Each row has a hidden trait or not; one of two labels after the row says which. A new part has a new trait and new labels.
In the rows, 128 means zero.
[198 141 123 154 103 121 142 128 127 113 124 125 133 141 96 143 87 126 142 160 131 126] : pg
[1 164 94 107 139 159 137 137 120 148 127 140 115 115 141 112 191 141 148 95 120 90] : gr
[143 148 188 141 120 131 130 137 119 122 138 126 130 139 126 148 111 146 123 164 134 138] : gr
[110 163 118 161 96 135 151 131 127 113 119 138 123 136 98 138 112 113 170 156 128 106] : gr
[255 93 206 138 117 93 112 111 140 94 124 79 137 135 177 156 109 141 51 148 161 166] : gr
[157 72 141 102 145 118 104 120 130 144 130 106 154 131 124 125 124 158 103 86 127 187] : pg
[182 66 160 115 143 119 108 117 125 130 130 131 156 133 112 136 116 158 122 105 126 185] : pg
[143 115 169 98 148 120 111 126 131 139 136 108 135 128 185 125 141 134 60 108 140 150] : gr
[125 96 169 116 154 132 107 126 120 143 136 144 146 136 148 133 134 152 121 110 130 174] : pg
[113 101 158 101 147 126 104 125 127 146 136 122 143 132 151 124 140 154 104 104 134 173] : pg
[96 170 155 139 112 135 137 138 123 126 134 118 121 133 119 135 121 138 129 161 134 116] : gr
[104 112 157 105 158 131 107 131 121 150 138 144 144 133 166 124 149 145 101 105 128 163] : gr
